Each row has a name. After each piece below comes the name of the row it's from, unless a question asks for something else. Each question is about the rows just above it. Places in a row count from 0.

(9): [102 167 149  97 123  80 135 106  97  90  85 128 150  88 147 111 128 126
  92  88 108 140 129  89 127 151  84]
(139): [110  99  90 149  97  81 134 119 105 121 157  97 158 161 162 105 123 134
 101 140  81 141 170  80 156  84 114]
(2): [109  81  90 142  99 154  99 158 167 154 138 110 138 106 178  77 114 105
 100  80  81 117  93 145  96  98 181]
(98): [110  99  90 149  97  81 134 119 105 121 157  97 158 161 162 105 123 134
 101 140  81 141 170  80 156  84 179]
Is [111 128 126  92  87] printed in one of the named rows, side by side and in this order?  no
asked: [110  99  90 149  97  81 134 119 105 121 157  97 158 161 162 105 123 134
 101 140  81 141 170  80 156  84 114]  (139)
Among the named rows, does one hold [108 140] next to each other, in this order?  yes
Among the named rows, does one hold [134 118 105 121] next to each other, in this order?  no

(49): [121 143 167 134 149 136 117 151  78 133 144 114 130 134 122 119 135 142
 120 151 135 122 148 165 119 126 104 126 145 131 123 139 112  96 149 107
 132 116 121 113 137 167 134 153 137 124 119 115 128 129 123 142 133 128
 158 116 125 151 110 119]
(91): [129 132 132 146 111 135 137 115 117 122 129 122 133 128 119 124 116 135
 157 137 145 117 114 131 117 114 122 129 162 136 120 144 135 143 109 131
 111 125 151 127 116 137 154 124 138 138 152 124 119 116 108 136 160 116
 133 109 121 120 159 102]
(72): [108 143 151 143 120 117 117 115 130 119 135 145 120 126 130 111 104 122
 135 133 128 122 124 120  97 133 107 127 135 124 109 140 137 127 145 133
 113 103 138 123 122 128 123 131 124 135 146 135 122 154 102 149 139 119
 139 110  97 138 127 136]
(65): [140 121 146 117 146 112 139 143 135 141 135 141 121 124 147 108 105 116
 121 143 120 132 124 147 126 141 117 120 111 123 111 144 128 124 141 136
 143 131 107 134 145 151 130 126 136 100 116 122 138 145 134 121 117 152
 124 112 131 125  80 142]
(123): [121 143 167 134 149 136 117 151  78 133 144 114 130 134 122 119 135 142
 120 151 135 122 148 165 119 126 104 122 145 131 123 139 112  96 149 107
 132 116 121 113 137 167 134 153 137 132 119 115 128 129 123 142 133 128
 158 116 125 151 110 119]
asked: [121 143 167 134 149 136 117 151  78 133 144 114 130 134 122 119 135 142
 120 151 135 122 148 165 119 126 104 126 145 131 123 139 112  96 149 107
 132 116 121 113 137 167 134 153 137 124 119 115 128 129 123 142 133 128
 158 116 125 151 110 119]  (49)
Where do [140 121 146 117 146 112 139 143 135 141 135 141 121 124 147 108 105 116
 121 143 120 132 124 147 126 141 117 120 111 123 111 144 128 124 141 136
 143 131 107 134 145 151 130 126 136 100 116 122 138 145 134 121 117 152
 124 112 131 125  80 142] appear?  (65)

(68): [103 158 101 150 100 164 111 154 130 145 163 101 150 108 141 112 146 100
 149 149 146  94  87 142 118 147 107 124]
(29): [168 151 114 132 125 162  95 127  99  99 152 163 118  87 110 179  85 161
 124  89 141 124 125  85  98  82 101  89]
(40): [110 167  93 165 108 145 160 133 159 138 168 126 121 152 158  90 157  90
 168 146  94 157 105 157 143 152 143 149]
(104): [ 97 145 114 144 106 149 137 154 133 150 143 101 160 147 146 107 153 102
 145 150 162  95 110 155 154 154 120 140]
(203): [103 158 101 150 100 164 125 154 130 145 163 101 147 146 141 112 146 100
 149 149 146  94  87 142 143 147 107 124]
(107): [156 154 104 143 109 155 102 131 101  99 165 145 136  83 111 166  93 145
 123  91 137 114 115  93 104  88  94  91]
(97): [161 118 145 110 150 117 122  99 116 100 114 159  94 100  99 154  95 156
 114  99  91 171 147 100  95  99 149 108]
(209): [121  86 156  99 126 113 110 153 105 129  79 108 159 114  97 145 112 150
  96 124 159  95 149 113 127 109 128 112]
(210): [117 118 128 125 105 140 115 167 110 143 108  90 167 131 118 131 126 126
 106 139 177  76 139 131 148 133 124 127]
(10): [136  96 157 102 164  96 155  93 153 108  88 151  99 140 118 108 150 128
 118 137 100 171 146 151 117 149 161 155]
(175): [145  82 156  98 166  87 154 100 142 115  80 152 103 125 106 125 131 146
 108 128 101 172 156 130 114 125 163 148]
(106): [133 179  89 160 113 166 119 123 128 119 188 144 118 118 135 141 115 129
 158 111 123 143  98 112 120 113 103 121]
Is [145 108 128] printed in one of the named rows, side by side and in this order?  no
Among the named rows, does one hold [106 125 103] next to each other, in this order?  no
Does one of the named rows hold [154 130 145] side by side, in this order?  yes
Where in the named rows is [132]?  (29), 3
[177] is at row and place  (210), 20

(30): [ 94 147 108 142 129 114 177 180  80]
(102): [129 129 154 115 155 115 152 130 153]
(78): [133 147 108 142 129 181 177 180  80]
Does one of the named rows hold [115 152 130 153] side by side, in this order?  yes
[155] is at row and place  (102), 4
Where do [ 94 147 108 142 129 114 177 180  80] appear?  (30)

(34): [123 122 120 132 129 133 138 129 109 142 131 125 139 141 135 138 146 128
 121 131 132 127 129 127 121 126 144 115 131 126 121 124 129 129 129 130
 123 130 143 131 129 125 126 128 132 112 128 127 128 131 135 128 128]
(48): [130 135 134 127 129 123 132 130 139 126 136 138 128 144 141 127 128 128
 126 128 132 126 133 129 134 134 137 149 134 124 124 120 136 127 124 127
 126 133 115 131 130 127 127 122 124 127 127 131 126 128 124 133 127]
(136): [134 140 131 131 114 126 114 136 134 123 123 123 125 140 130  97 134 121
 133 128 131 128 115 126 129 129 128 106 140 145 121 124 126 125 132 139
 130 143 116 127 126 125 128 129 135 129 127 125 132 127 128 126 125]
(35): [134 140 131 131 114 126 114 136 134 123 123 123 125 140 130  97 134 121
 133 128 131 128 115 126 129 129 128 106 140 145 121 119 120 128 133 122
 128 123 136 130 136 137 123 130 128 129 123 125 124 130 120 128 129]
(31): [128  77 124 140 125 132 115 126 132 133 127 133 119 133 128 130 129 129
 130 134 125 129 143 126 121 128 139 117 140 127 123 118 135 127 129 123
 128 129 117 132 123 129 127 125 132 116 133 122 131 127 123 124 130]
Is [129 131] printed in one of the named rows, side by side and in this order?  no
Among the named rows, does one hold [ 97 130] next to each other, in this order?  no

(159): [148 127  88 129 147 119 139 128 135 134 119 165 157 125 122 114 112 105
 166 149 105 125 123 130 127 147 118 123 153 110 140 123 137 144 112 111
 117 120 118 131 112  73]
(99): [131 131 169 123 114 140 122 129 122 126 140  94 107 129 132 146 141 153
  89 109 152 133 137 122 127 111 137 136 111 151 130 114 127 154 113 119
 114 113 124 106 111  92]
(22): [124 127  88 129 147 119 139 128 135 134 119 165 157 125 122 114 112 105
 166 149 105 125 123 130 127 147 118 123 153 110 128 145 132 102 140 135
 142 143 130 154 143 155]
(105): [126 135 163 113 129 143 137 132 127 139 147 106 128 124 126 152 128 153
  90 124 152 139 154 119 126 124 131 139 131 159 137 121 135 147 112 112
 115 118 119 124 110  75]
(145): [121 131  96 120 156 124 147 129 137 141 126 165 168 120 119 125 106 113
 154 155 113 132 140 123 125 150 116 128 163 123 136 144 137 104 135 127
 137 141 125 161 137 132]
(45): [136 118 131 147 100 121 103 124 121 106 114 137  91 138 139 112 148 122
 134 105 123 116  96 142 133 109 136 120  93 110 112 117 114 136 134 142
 129 125 139  99 134 165]
[103] is at row and place  (45), 6
asked: [126 135 163 113 129 143 137 132 127 139 147 106 128 124 126 152 128 153
  90 124 152 139 154 119 126 124 131 139 131 159 137 121 135 147 112 112
 115 118 119 124 110  75]  (105)
[138] is at row and place  (45), 13
Among the named rows, does one hold [114 117 112] next to each other, in this order?  no
Does one of the named rows hold [125 105 149 166 105] side by side, in this order?  no
Is [128 106] printed in one of the named rows, side by side and in this order?  no

(87): [124  90 137 106]
(60): [ 69 120 138 179]
(16): [129 171 111 175]
(79): [145 143  75  74]
(20): [90 90 85 93]
(66): [ 94 164 151 130]
Where in the named rows is [145]?  (79), 0
Row and place of [93] in the named rows:  (20), 3
Does one of the named rows hold [90 90 85 93] side by side, in this order?  yes

(88): [133 121 115 118 129 128 101 128 111 131 134 112 130 130 121 133 140 132
 128 123 119 134 132 122 127 144 128 109 136 122 129 139 123]
(125): [124 152 140 146 126 126 175 127 154 134 118 153 123 122 134 116 114 118
 121 146 147 123 120 144 131 104 139 164 100 145 130 114 143]
(51): [133 126 114 121 129 128 107 129 115 133 131 114 129 130 120 132 140 131
 126 127 124 128 127 127 125 142 130 115 130 121 130 136 125]
(37): [124 152 140 146 126 126 175 127 154 134 118 153 123 122 134 116 114 118
 121 146 147 123 120 121 127 144 127 108 139 122 129 140 122]
(114): [133 124 114 120 129 128 105 129 114 133 132 114 129 130 120 132 140 131
 126 126 122 135 128 126 126 142 130 113 132 121 130 137 124]
(59): [127 145 122 139 127 125 153 135 142 134 118 141 124 125 129 122 128 120
 120 141 145 130 122 143 128 119 140 152 103 131 125 122 141]
Where in the named rows is [137]?  (114), 31
Does one of the named rows hold [142 126 126] side by side, in this order?  no
asked: [133 121 115 118 129 128 101 128 111 131 134 112 130 130 121 133 140 132
 128 123 119 134 132 122 127 144 128 109 136 122 129 139 123]  (88)
asked: [133 126 114 121 129 128 107 129 115 133 131 114 129 130 120 132 140 131
 126 127 124 128 127 127 125 142 130 115 130 121 130 136 125]  (51)
Does one of the named rows hold [126 127 124 128] side by side, in this order?  yes
Is [122 139 108 127 144] printed in one of the named rows, side by side and in this order?  no

(55): [ 93 128 134 126 146 111 108 120 132 148 140]
(61): [118 132 127 137 146 118 132 124 136 144 126]
(25): [118 132 127 137 146 108 132 124 147 144 126]
(168): [140 130 129 122 151 138 129 134 130 146 138]
(95): [ 88 135 126 119 150 113 111 118 125  99 139]
(39): [113 104 125 129  81 116 132 131 139  80 120]
(152): [125 126 141 135  97 132 157 124 127 129 135]
Where in the named rows is [116]?  (39), 5
Does one of the named rows hold [126 144 147 124] side by side, in this order?  no
Where in the named rows is [148]?  (55), 9
Row and place of [80] in the named rows:  (39), 9
Does one of the named rows hold [119 126 135  88] side by side, in this order?  no

(74): [177 109 109 110 168 154 114 130 106]
(58): [ 98 172 142 149 131 110  95 104 135]
(131): [ 98 135 153 156 125 166 128 150 113]
(180): [105 141 151 157 138 104 114 144 107]
(57): [167 116 117 119 167 146 110 133 102]
(150): [166 117  99  97 136 160 128 106 140]
(185): [140  90 125 119 118 132 163 161 151]
(174): [119 106 143 141 123 112 150 167 109]
(198): [121 137 115 113 100 138 137 100 164]
(126): [133 127 109 104 101 145 144 103 164]
Is [125 119 118] printed in one of the named rows, side by side and in this order?  yes
asked: [ 98 172 142 149 131 110  95 104 135]  (58)
asked: [140  90 125 119 118 132 163 161 151]  (185)
Does one of the named rows hold [117  99  97 136 160] side by side, in this order?  yes

(6): [122 167 170 110 124 140 165 178 118 140 131 126 161 137]
(86): [ 99 130 151  97 103 136 106 148 121  83 161 161 106 136]
(101): [ 93  95  71 121  83 161 109  70 147  78 136 137 106  85]
(15): [ 87 120  74 124  82 168 154  84 146 110 107 101 147  71]
(127): [144 107 136 137 151 106  86 124 125 120 147 155  93 156]
(27): [123 106 132 122 129 125  85 121 129  97 158 164  90 145]
(33): [113 135 170 103 119 127 139 173 113 150 141 137 136 143]
[86] is at row and place  (127), 6
The row with [123 106 132 122 129 125  85 121 129  97 158 164  90 145] is  (27)
Does one of the named rows hold [ 70 147] side by side, in this order?  yes
Row and place of [167] in the named rows:  (6), 1

(76): [115 189 181 148 104 154 136 126 104 157 111 155 133 158 131 151 123 126
 149 128 130 107 120 122 163 143 105 131 147 139 132 150 115 123 141  87
 138 149 129 129 120 148 121 143 123 109 132 136 122 115 145 109 146 118
 137 119 147 153]
(50): [152  90  90  92 134 142  89  88 140 144 126  92 123 109 112 143 132 135
 148 130 117 142 108 103 122  93  85 157  96  84 149 118 131 149 158  85
  99  92 128 132 158 140 107 102 120 118  97 116 132 119  94 140  89 156
 153  97 101 120]
(108): [ 96 142 145 122 116 119 142 139 118 119 119 163 108 123 138 126 140 102
 116 128 142 109 130 130 140 158 139 112 157 135 109 146 122 136 108 163
 135 131 110 139 116 114 135 151 118 128 141 148 123 126 140 115 153  94
 105 118 156 153]
(19): [104 140 142 127 117 127 146 150 126 118 128 160 113 125 139 123 141 109
 117 128 143 117 138 138 135 153 143 112 157 139 112 142 127 134 108 159
 136 134 116 138 115 115 143 151 123 139 145 148 124 135 140 119 154 101
 108 149 154 144]
(80): [ 96 142 145 122 116 119 142 139 118 119 119 163 108 123 138 126 140 102
 116 128 142 109 130 130 140 158 139 112 157 135 109 146 122 136 108 163
 135 131 110 139 116 114 135 151 118 128 141 148 123 126 140 115 153  94
 105 138 156 147]
Which row holds [115 189 181 148 104 154 136 126 104 157 111 155 133 158 131 151 123 126
 149 128 130 107 120 122 163 143 105 131 147 139 132 150 115 123 141  87
 138 149 129 129 120 148 121 143 123 109 132 136 122 115 145 109 146 118
 137 119 147 153]?  (76)
Does one of the named rows hold [118  97] side by side, in this order?  yes
Is [115 145 110 146 118] printed in one of the named rows, side by side and in this order?  no
Where do [104 140 142 127 117 127 146 150 126 118 128 160 113 125 139 123 141 109
 117 128 143 117 138 138 135 153 143 112 157 139 112 142 127 134 108 159
 136 134 116 138 115 115 143 151 123 139 145 148 124 135 140 119 154 101
 108 149 154 144] appear?  (19)
Among the named rows, does one hold [135 131] next to each other, in this order?  yes
Does one of the named rows hold [144 126] side by side, in this order?  yes

(93): [150 145 102 142]
(14): [130 153 182 132]
(17): [ 70 126 121  89]
(24): [ 98 111 189 171]
(169): [120  83 129 139]
(133): [136 119 121  95]
(121): [137 119 151 147]
(63): [127 153 150 141]
(160): [106  83 139 120]
(142): [156 135 107 120]
Row and place of [127] in the named rows:  (63), 0
Where in the named rows is [95]?  (133), 3
Where in the named rows is [70]?  (17), 0
Row and place of [136] in the named rows:  (133), 0
Is [137 119 151 147] printed in one of the named rows, side by side and in this order?  yes
Among the named rows, does one hold [119 121  95] next to each other, in this order?  yes
[147] is at row and place  (121), 3

(147): [184 130 184  72 190 173  76 115 185]
(89): [ 99 143 100 186  96 101 179 146  95]
(21): [ 99 143 100 186 163 101 179 146  95]
(62): [ 89 133  97 164 116 115 125 116 117]
(129): [ 99 143 100 109  96 101 110 146  95]
(47): [ 80  98  86 129 110 158 113 135 143]
(32): [ 99 143 100 186  96 101 110 169 178]
[178] is at row and place  (32), 8
[129] is at row and place  (47), 3
Does one of the named rows hold [133  97 164 116] side by side, in this order?  yes

(11): [ 92 147 123 129]
(69): [154 127 142 146]
(41): [ 91 132 127 136]
(67): [ 99 128 142 109]
Where in the named rows is [146]?  (69), 3
[128] is at row and place  (67), 1
Where in the named rows is [91]?  (41), 0
Does one of the named rows hold [136 127 132] side by side, in this order?  no

(3): [154 127 120 143 164 127 122 131 164  83  91  86 129 114 152 126 126 108
 126 152 127 142 127 119  80 122 159 168 121 126 127 128 128 128 124  91
 113]
(137): [124 166 112 125 126 128 107 126 125 126 127 126 141 109 129 127 163 114
 126 126 168 133 126 104 125 111 125 124 102 127 176 119 141  89 117 127
 110]
(135): [126 131 127 126 129 129 126 127 129 128 129 128 126 127 125 128 125 128
 128 126 127 127 128 127 127 127 128 129 127 123 130 127 126 125 127 129
 128]
(73): [124 166 112 125 126 128 107 126 125 126 127 126 141 129 129 127 163 114
 126 126 168 133 126 104 125 111 125 124 102 127 176 119 141  89 117 127
 110]
(36): [128 129 128 128 128 129 128 128 128 129 129 129 128 128 127 128 128 129
 129 128 128 127 128 128 127 128 128 128 128 125 129 127 127 127 128 128
 127]
(96): [129 127 126 130 126 127 126 129 126 127 126 126 128 123 133 124 127 122
 126 130 127 135 127 122 127 127 126 126 122 123 125  79 128 131 128 127
 121]
asked: [129 127 126 130 126 127 126 129 126 127 126 126 128 123 133 124 127 122
 126 130 127 135 127 122 127 127 126 126 122 123 125  79 128 131 128 127
 121]  (96)
Is [127 164 143 120 127] printed in one of the named rows, side by side and in this order?  no
Is [128 127 127 127] printed in one of the named rows, side by side and in this order?  yes

(154): [124 157 115 147 101 134  87 144 154 149 149 146 122  90]
(94): [105 126  76 139  87 135 104  88 105 105 128 105 102  82]
(12): [119 172 122 141 131 103 109 137 164 158 160 149 153 120]
(173): [124 151  81 149 127 108  77 106 128 106 130 139 142 116]
(134): [151 180 118 176 161 137  96 148 170 153 166 172 178 149]
(171): [ 96 134 117 115  88 113 121 122 129 127 128 114 106  79]
(124): [139 134  89 129 126 114  64 132 144 142 139 143 131 120]
(117): [136 116 121 148 118 171 145 126 113 115 127 124 117 120]
Among the named rows, does one hold [154 149 149] next to each other, in this order?  yes
Row and place of [79] in the named rows:  (171), 13
Row and place of [109] in the named rows:  (12), 6
Is [158 164 137 109 103] printed in one of the named rows, side by side and in this order?  no
Is [ 64 132] printed in one of the named rows, side by side and in this order?  yes
Is [149  81 151 124] printed in one of the named rows, side by side and in this order?  no

(204): [106 103 128 103 132 127 126  99 124 126 125 129 126 102 101 109 130 133
 108 135 117  83 130 120 110]
(143): [ 89  84 134  96 138 133 138  93 129 138 136 128 128  99  78 102 150 160
 100 133 132 136 134 110 105]
(111): [142 145 132 115 107 132 136 118 131 103 132 113 129 109 148 112 103  98
 108 133 126  92 133 118 112]
(5): [160 162 122 134  89 138 118 141 133  92 114  95 133 131 166 121  96  88
 130 138 111 169 123 127 117]
(140): [126 124 122 119 111 136 116 120 131 114 113 110 131 120 122 114 124 127
 120 131 110 153 122 127 112]
(118): [134 135 137 109 109 134 148 113 130 107 146 113 129 137 137 105 110 107
 102 138 144 128 137 102 108]
(7): [103  99 122 110 129 131 110 106 130 129 107 123 129 114  94 114 139 148
 114 124 100 104 121 136 113]
(70): [129 124 122 119 111 136 116 120 131 114 113 110 131 120 122 114 124 127
 120 131 110 153 122  92 112]
(178): [ 94  89 114 117 136 131  89 108 128 136  84 125 130 124  83 122 148 159
 127 129  72 118 114 157 118]
(42): [ 99  95 133 103 129 136 137 102 130 130 136 120 129 106  89 104 144 151
 106 138 135 170 133 107 106]
(77): [105 101 119 119 124 136 103 116 132 128  98 115 131 126  96 119 142 150
 127 131  91 158 118 142 115]
Row and place of [139] in the named rows:  (7), 16
Among the named rows, does one hold [127 131  91] next to each other, in this order?  yes
The row with [ 99  95 133 103 129 136 137 102 130 130 136 120 129 106  89 104 144 151
 106 138 135 170 133 107 106] is  (42)
asked: [134 135 137 109 109 134 148 113 130 107 146 113 129 137 137 105 110 107
 102 138 144 128 137 102 108]  (118)
Is [130 129 106] printed in one of the named rows, side by side and in this order?  no

(83): [ 89 159 120 147 122 140]
(26): [ 89 159 118 147 123 140]
(43): [ 89 159 118 109 123 140]
(92): [148 122 117 122 114 124]
Does one of the named rows hold [109 123] side by side, in this order?  yes
Where in the named rows is [117]?  (92), 2
Where in the named rows is [114]?  (92), 4
Is [118 159  89] printed in one of the named rows, side by side and in this order?  no
asked: [ 89 159 118 109 123 140]  (43)

(113): [118  93 183  97]
(110): [105 116 117 148]
(120): [105 171 128 117]
Is [117 116] printed in one of the named rows, side by side and in this order?  no
Where in the named rows is [116]?  (110), 1
Row and place of [118] in the named rows:  (113), 0
Among the named rows, does one hold [118  93 183] next to each other, in this order?  yes
Is [ 93 183] printed in one of the named rows, side by side and in this order?  yes

